In the rows, zero is written as 128.
Each row of numbers belongs to one of the objects below and depends on some of the facts about them. Some rows are named. Which object is each other row?

Facts:
Ω q539 <- q261, q493, q526, q372, q817, q444
Ω q526 <- q72, q780, q277
Ω q961 <- q221, q598, q878, q628, q799
Ω q674 <- q337, q528, q883, q188
Ω q71 <- q762, q227, q369, q845
Ω q989 <- q620, q511, q18, q775, q182, q697, q588
Ω q669 <- q46, q57, q83, q262
Ω q851 <- q577, q770, q241
Ω q220 <- q802, q402
Ω q493 <- q240, q865, q491
Ω q266 <- q575, q642, q899, q471, q737, q643, q92
Ω q602 <- q923
Ω q181 <- q832, q220, q397, q300, q266, q851, q649, q104, q961
Ω q261 <- q517, q194, q14, q161
Ω q892 <- q432, q835, q606, q371
Ω q994 <- q354, q653, q672, q105
Ω q697 <- q121, q115, q437, q859, q133
Ω q429 <- q705, q233, q812, q50
Ω q649 <- q183, q854, q478, q895
Ω q18 <- q531, q252, q507
Ω q524 <- q674, q935, q566, q395, q179, q217
Ω q471 <- q324, q239, q109, q751, q609
Ω q591 <- q654, q20, q71, q54, q353
Ω q834 <- q305, q602, q669
Ω q365 <- q429, q616, q518, q994, q755, q736, q650
Ω q832 <- q523, q95
Ω q804 <- q892, q919, q831, q119
Ω q775 <- q17, q376, q945, q130, q723
Δ q834 <- q221, q518
Δ q121 <- q221, q92
Δ q616 <- q337, q369
Δ q46 <- q337
Δ q239 <- q620, q989
Δ q104 <- q802
Δ q217 <- q194
Δ q566 <- q354
Δ q95 <- q354, q804, q507
Δ q402 <- q121
Δ q812 <- q121, q835
Δ q371 <- q121
Δ q989 <- q705, q865, q755
Δ q832 <- q705
Δ q252 <- q183
Δ q835 <- q83, q369
Δ q895 <- q83
Δ q182 <- q654, q643, q609, q105
Δ q802 <- q369, q935, q241
Δ q518 <- q239, q104
Δ q183 <- q262, q507, q755
Δ q775 <- q252, q17, q737, q755
Δ q262 <- q365
Δ q241 <- q397
Δ q780 <- q397, q945
Δ q643 <- q518
Δ q507 <- q878
Δ q878 <- q865, q751
Δ q854 <- q95
Δ q437 <- q92, q241
Δ q705 <- q650
{q261, q575, q539, q324, q115, q598, q20, q588, q179, q181, q188, q217} φ e
{q72, q337, q432, q354, q531, q233, q654, q817, q566, q602, q854, q161, q528, q812, q478, q616, q845, q672, q628, q591, q507, q130, q54} φ b
{q221, q762, q802, q923, q57, q194, q121, q835, q183, q372, q511, q674, q83, q369, q14, q653, q239, q305, q429, q935, q989, q262, q252, q669, q770, q804, q523, q606, q518, q300, q878, q266, q919, q376, q851, q697, q471, q133, q371, q737, q799, q865, q755, q649, q736, q883, q751, q491, q50, q104, q961, q524, q241} φ a
{q620, q46, q577, q526, q240, q832, q517, q780, q220, q705, q227, q642, q109, q18, q775, q437, q395, q397, q182, q994, q834, q444, q643, q895, q609, q119, q277, q92, q353, q105, q650} φ c
{q493, q402, q899, q365, q892, q859, q17, q945, q71, q831, q95, q723} φ d

Known rows:
[137 107 108 134 138  84 138 122 175 119 161  98 105 106 138 170 164 113
 133 122  80 106  87 128 144 143 116 141 129 158 115 148 104  92  94 135
 115 139 139]: q642
[114 136 120 137 151 130 136 118 175 102 102 127 106 110 174 149 175 118
 133 162 111 100 127 144 173 139 142 183 116 166 151 152 159 133 149 101
 115 109 163]: q130
[131 140 107 145 148 141 131 117 172  99  95 125  91  94 163 152 142 122
 108 161 108 118 129 159 193 153 158 169 132 148 139 150 149 120 142  97
 133 105 170]: q591
[126 125 120 136 143  87 139 135 184 108 154 102 100 118 136 167 143 115
 123 114  72  97  92 128 145 147 144 141 118 165 113 151 102  90 100 128
 108 136 149]: q353
[115 127 124 145 144 137 118 112 165 105 106 127 105 109 188 146 155 105
 103 145 120 105 121 147 177 147 140 187 113 161 148 158 150 134 132 116
 142 111 168]: q72
[115 127 124 146 142 138 117 112 164 104 106 126 105 109 188 147 155 103
 102 144 123 104 122 148 177 147 140 189 113 162 147 159 149 136 132 118
 142 112 167]: q161
[105 123 128 142 145  79 101 144 174 103 170 127 143 120 113 173 154 123
 102 123 108 137 123 127 146 136 145 158 130 152 132 121 139 104 102  97
 106 120 175]: q653
[131 137  90 145 149  85 109 142 184  79 141  95 110 121 111 183 153 118
 121 141  81 124  96 149 148 149 159 150 115 133 109 133 107  80  82 126
 115 165 150]: q994
[100 125 161  90 220 113 163 121 148  72 158 118 161 131 176 176 133 155
  87 140  98 138 135  95 188 159 136 157 163 145 169 132 127 105  96  90
 132  83 187]: q217
[128 152  81 117 154 112 133 119 156  80 140  92  96 155  69 124  51 200
 173  90  90 161 123  69 140 115 154 124 138 159 137 166 111 102 171 169
 213 198  79]: q834
[139 138 139 124  64  90  93 149 114 153 159 135 151 155  79  84 138 174
 140  79 107 150 143  83 136 131 112 104 119 101 151 164 131  92 211 107
 171 176 144]: q221
[119 117 157  94 190 105 154 122 130  87 161 122 172 127 175 154 170 143
  91 149 100 135 130 109 186 161 106 145 157 115 170 130 128  98 107  90
 134  90 188]: q598
[172 140 113 112 137  48  57 176 171 113 145 173 144 162  53  36 136 112
  89  99 114 109 103 156 142  95  96 126  56  62 163  86 116  80 183 139
 110  51 131]: q755
[115 117 130 141 135  82 122 136 163 120 180 128 134 104 129 167 154 126
 106 122 107 136 123 127 150 133 121 144 150 160 127 126 131 107 111 102
 111 108 163]: q770
[108 127 139 141 140  84 121 145 170 114 175 133 131 112 129 165 142 127
 100 117 104 130 124 126 150 136 140 145 140 165 127 127 131 106 115  99
 106 108 170]: q919
[109 127 142 141 140  86 126 145 176 118 173 132 126 110 126 163 133 128
  97 112  97 128 127 122 151 141 148 140 144 166 124 131 129 103 118  94
 102  99 173]: q883
[118 144 130 146 140  91 134 153 173 109 168 134 114 101 122 165 118 140
  90 127  96 141 134 141 164 141 158 126 157 157 114 125 119  95 120  89
 108 102 172]: q674
[121 126 120 138 147 136 128 111 177 108  99 123 101 101 166 150 154 112
 115 144 107 106 124 141 183 154 149 179 120 159 149 156 156 127 139 102
 126  99 172]: q432
[150 131 109 104 186  65  83 155 180 118 149 158 120 146  86  93  86 135
  91  98 116 127 105 146 144  76 106 143  96 122 166  82 108  91 157 144
 104  29 107]: q262
[142  95 110  65 249 113  70 117 174 119 160  99 102 143 149 121  71 161
 126 147 107 115  95 141 179  77  81 154  79 112 165  73 119  70 130 148
 121  29  86]: q95
[ 99 122 155 107 184 121 118 133 168  92 191  96 119 129 180 149 153 147
 144 176  87  90 125 128 180 140 123 141  96 141 119 126 145  91 123  95
 116 122 161]: q859

Which object is each row?
No name comes twice in this set of rows, the named rows included.
[121 121 112 109 124 112 106 117 132 168 120  73 106 155 136 188 101 192
 170  84  86 159 110  78 121 121 137 142 134 159 149 176  95  76 147 129
 154 206  94] -> q895
[110 128 127 111 112 107  92 127 114 160 147 107 139 160  99 147  91 210
 156  74 116 187 149  59 127 110 128 133 147 148 165 159 130  98 188 111
 178 183 111] -> q802
[166 140  93  98 188 108  86 133 182 120  69 158  97 149 133  63 124 118
 120 140 123  92 102 173 166  78  99 176  57 107 194 102 130 111 200 145
 107  22  96] -> q507
[128 132 123 117  98  95 101 133 120 136 164 128 145 152  71  95 108 188
 152  76 114 166 143  65 134 117 113 117 135 126 157 156 139 105 203 125
 189 168 122] -> q104
[112 143 173  95 117 132  86 149 116 151 158  93 130 168 175 119 150 190
 164 145  81 109 138 106 164 142 123 114  71  93 137 159 133  61 191  77
 138 183 152] -> q945
[141 141 101 140 105  79 136 135 181  38 177 121 131 143  33  55 155 116
 156  98  80  90 107  80 147 165 138 112  92 119 113 173 144 115 159 166
 200 195 151] -> q105
[118 143 129 148 141  91 132 152 170 107 169 133 115 103 124 166 124 138
  90 127  96 141 133 141 162 140 154 129 155 157 115 124 121  99 119  92
 108 106 171] -> q524
[112 139 108 150 147  82  92 153 169  85 160 124 140 116 101 180 151 130
  98 142 109 154 128 145 153 136 156 155 136 133 123 112 136  97  98  93
 112 135 173] -> q429
[140 149 147 122  70 148  92 133 122 185  57 119 108 146 164 117 148 158
 133 106  95 124 138 121 167 161 153 145  90 100 168 194 140  86 220  74
 140 159 167] -> q337
[102 111 141  81 162 152  86 104 115 142 163  65 121 157 151 150  81 225
 178 121  98 156 141  59 168 128 122 133 115 129 153 159 144  77 174 110
 195 185 113] -> q402

Now the same objects, written a new way:
Known rows:
[115 118 140 117 144 132 142 128 128 132 147 113  94 107 118 134 143 124
 138 109 121 136 121 122 126 146 128 120]: q432
[112 118 139 120 144 135 146 127 129 134 151 112  93 108 118 133 139 124
 134 104 125 138 121 120 130 149 124 122]: q566
[100 135 130 121 130 130 133 115 131 140 104 126 113 147 121 149 134 129
 124 135 119 117 117 127 135 138 128 118]: q577
[120 123 144 119 127 128 134 116 125 118 104 121 103 119 127 116 139 117
 141 128 136 135 126 113 115 145 128 115]: q539
[114 132 123 122 127 121 123 118 128 114 117 147 114 116 122 132 135 119
 128 145 154 136 119 114 136 122  99 129]: q674
[127  95 131 123 141 143 130 116 124 137 143 122  99 124 117 131 156 133
 135 128 134 133 142 133 125 139 126 113]: q723
[129 109 141 126 120 105 112 115 121 122 114 145 139 126 114 133 142 108
 129 149 135 130 113 122 124 135 101 123]: q429
[117 129 125 123 126 122 122 117 126 115 114 145 116 118 122 131 135 118
 128 146 153 135 120 115 134 123 100 129]: q524
[102 136 131 123 131 134 135 113 131 142 103 122 113 147 120 152 133 132
 121 136 121 116 113 132 132 138 130 119]: q642
[122 125 133 126 133 139 141 113 122 132 120 114 112 118 115 143 134 130
 125 133 135 127 111 134 121 142 126 122]: q575
[162 113 114 140 128 140 128 153 129 139 174 122 149 130 144 105 117 142
 133 107 120 128 164 150 138 123 155 135]: q945
[116 122 137 114 141 128 145 131 123 128 141 116  92 106 119 130 144 115
 147 112 122 132 122 125 134 149 126 117]: q591
[138 176 137 117 162 136 101 131  98 139  89 143 116 151 137 149 186 158
 154 142  87 101 151  93 120 112 114 131]: q775
[150 142 113 154 102 126 128 147 127 126 146 139 176 134 146  90  90 122
 120 104 140 126 146 124 164 121 123 151]: q804
[158 127 107 149 109 144 123 143 137 115 154 140 175 142 142  98  91 124
 108 117 127 135 159 149 138 115 132 144]: q121
[137 151 112 140 114 132 135 151 140 143 136 123 165 154 147 122  88 137
 116 114 105 114 136 152 149 128 161 139]: q92
[102 138 104 156 123  98 134 152 130 129 143  94 178 154 133 126  96 141
 140 104 121  88 130 139 122  44 180 130]: q609
[156 137 131 172 121 161 151 152 115 159 185 102 166 136 143  79 101 139
 123  37 106 119 167 111 177 153 134 156]: q507
[125 127 128 128 123 134 126 105 123 122 106 131 125 124 117 140 132 127
 117 151 150 131 111 130 122 126 109 129]: q300
[120 125 133 124 135 136 140 116 123 130 121 118 110 117 115 141 134 127
 128 132 133 128 114 132 123 141 124 121]: q598
[124 115 127 129 130 143 119 106 125 112 116 140 123 133 115 132 143 123
 117 145 140 136 135 125 115 118 101 125]: q376

Name these rows:
No name comes twice in this set of rows, the named rows included.
[128 106 131 122 133 137 139 112 122 149 132 111 102 116 118 140 144 140
 131 134 145 127 115 141 130 146 136 118] -> q899
[115 115 140 128 133 145 156 115 121 142 141 100 102 114 113 130 132 121
 130 100 128 129 116 131 140 161 127 121] -> q854
[142 142 124 137 121 110 115 162 140 142 145 138 171 153 149 122 103 134
 125 113  91 117 141 135 137 125 154 139] -> q650
[101 135 125 107 131 114 127 131 136 123 106 142 106 141 126 142 137 110
 141 146 115 121 125 132 138 135 129 110] -> q834
[153 135 109 148 105 129 125 150 141 121 155 141 173 131 147  99  83 126
 110 115 136 138 143 138 147 120 133 150] -> q835
[102 126 127 121 135 137 129 117 127 125 105 136 111 157 119 137 147 114
 135 132 109 116 145 129 136 134 119 109] -> q18
[120 130 126 121 123 119 123 117 122 112 108 147 118 120 121 127 137 111
 134 149 150 131 121 120 137 126 100 125] -> q669
[186 150 121 136 149 136 107 163 107 150 159 126 150 124 157 116 147 174
 149 116 105 116 166 122 126 106 153 149] -> q17
[155 120 136 148 121 122 140 160 128 147 184 110 164 123 138 101 101 126
 129  71 101 127 139 134 146 149 150 142] -> q354
[137 153 112 138 115 129 133 153 139 142 136 126 163 153 148 121  92 136
 120 114 105 114 138 149 150 127 159 138] -> q397
[114 121 135 123 138 130 132 122 129 127 132 127 105 114 118 136 137 125
 129 125 133 135 121 118 122 139 119 122] -> q20
[189 165 129 144 127 113  93 160 113 138 139 147 188 128 157 116 122 159
 127 127 110 122 140 110 125 107 129 165] -> q755
[121  98 149 123 134 124 141 125 129 138 154 114 111 115 113 132 137 112
 131 105 113 135 116 131 125 165 127 117] -> q812
[168 148 121 140 109 128 114 148 136 118 131 138 170 131 159  96  97 140
 118 126 129 137 145 127 124 114 144 151] -> q865

The same objects again, as new rows of numbers:
Known rows:
[114 124 131 140 130 122 105 152 123 105  88 133 148 123 129 126 135 125
 112 117 142 110 127 139 147 127]: q923
[116 109 139 124 111 103 121  91 153 104  92  92 123 108 161 113 104 174
 120 133  73 138 116 101 108 112]: q241
[123 118 155 113 114 119 149  95 147 126 146 128 108 122 125 119 116 134
 125 139 109 149 119 103 113 121]: q945
[113 124 131 140 131 122 105 152 123 105  87 133 148 121 129 127 135 125
 112 116 142 110 128 139 147 127]: q305
[116 129 137 134 138 117 116 181 126 104  70 129 145 126 143 133 136 124
 101 117 140 106 127 124 143 127]: q50
[139 129 120 114 144 140 139 136 122 141 147 136 131 122 104 132 136 113
 127 119 126 127 134 164 144 137]: q395
[101 126 127 140 130 114 106 160 110 105 108 133 143 120 138 124 133 136
 135 116 147 112 123 129 145 132]: q491
[135 123 136 155 113 139  93 158 127 120 105 133 141 124 136 130 132 108
 108 121 133 108 129 146 137 117]: q669
[120 138 123 132 134 142 119 131 106 132 134 134 120 140 124 136 136 161
 139 127 167 135 125 131 144 143]: q817
[ 79 129 103 144 101  64 163  88 135 104 116 133 153 130 113 142 114  84
 155 157  66 152 130  79 108  86]: q183
[143 131 117 132 124 141 133 165 104 153 201 136 112 126 132 132 131 116
 161 123 129 125 129 144 129 137]: q526
[136 124 137 156 114 142  87 148 129 124  98 133 146 119 129 129 133 106
 107 120 131 111 131 158 143 114]: q674
[115 116 135 129 116 100 121  93 150 110  99  99 132 116 156 110 110 154
 129 132  94 134 118 100 104 112]: q221
[118 126 121 122 128 154 137 137 126 127 115 136 125 140 130 133 135 147
 124 123 152 125 130 146 137 134]: q402
[164 133  90 128 126 164 134 119 119 158 172 131 114 148 129 140 132 132
 139 132 125 127 142 146 115 142]: q181
[125 131 132 141 111 152 122 165 109 144 167 141 111 134 144 132 133 135
 151 125 154 127 124 137 131 130]: q493
[166 117 130 124 123 150 137 150 121 142 196 147 108 131 109 131 132  90
 114 125 129 118 133 140 126 141]: q18
[147 138 114 115 147 140 133 122 117 148 152 136 126 128 104 135 138 130
 128 123 130 134 136 153 141 146]: q20
[119 165 166  96 158 135 138  64 154 188 159 117 114 115 150  88  99  96
 233 159 167 123 141 117  89 138]: q609
[171  92 153 145  90  89 109 100 162 114 171  97 118 120 153  94 121 121
  82 120  91 139 104  72  78 102]: q989
[155 124 102 127 124 160 141 141 122 152 170 131 116 139 131 135 130 113
 138 128 124 120 139 152 118 134]: q220

Rows to name:
No name comes twice in this set of rows, the named rows included.
[ 98 119 127 129 113  98 134  93 143 104  94 110 132 116 147 123 106 146
 140 143  81 136 123  98 111 109] -> q751
[144 117 127 108 140 138 145 139 121 129 169 140 116 124 104 128 133 118
 115 119 127 122 130 143 138 148] -> q437
[154 117 170 123 130  92 104 119 170 125  98  73 128 111 186  84 119 162
 101 111 118 129 104  84  86 113] -> q518
[119 135 114 128 132 157 128 114 116 126 103 134 120 145 120 147 129 163
 126 137 150 133 135 138 144 141] -> q854
[ 79 130 130 138 104  77 149  95 136 103  97 132 143 110 112 143 105  98
 145 158  51 151 128  96 126  91] -> q262
[111 121 148 131 116  97 120 104 146 111  96 110 135 105 140 117 112 135
 125 134  86 137 119 109 120 107] -> q83
[166 107 139 104 127 102 151  90 153 141 197 101 109 116 127 101 121 132
 115 121  90 151 113 102  93 125] -> q620
[119 175 193 115 151 144 103  50 154 184 119 120 113 121 144  93 105 117
 209 163 196 135 134 112 104 134] -> q654
[102 126 149 142  92 115 126 110 140 115  97 125 119 101 137 142  93 120
 137 160  44 139 129 113 126  98] -> q804
[124 169 176  94 164 141 129  54 160 197 161 111 111 114 160  75  97  99
 245 159 184 118 141 117  80 141] -> q643

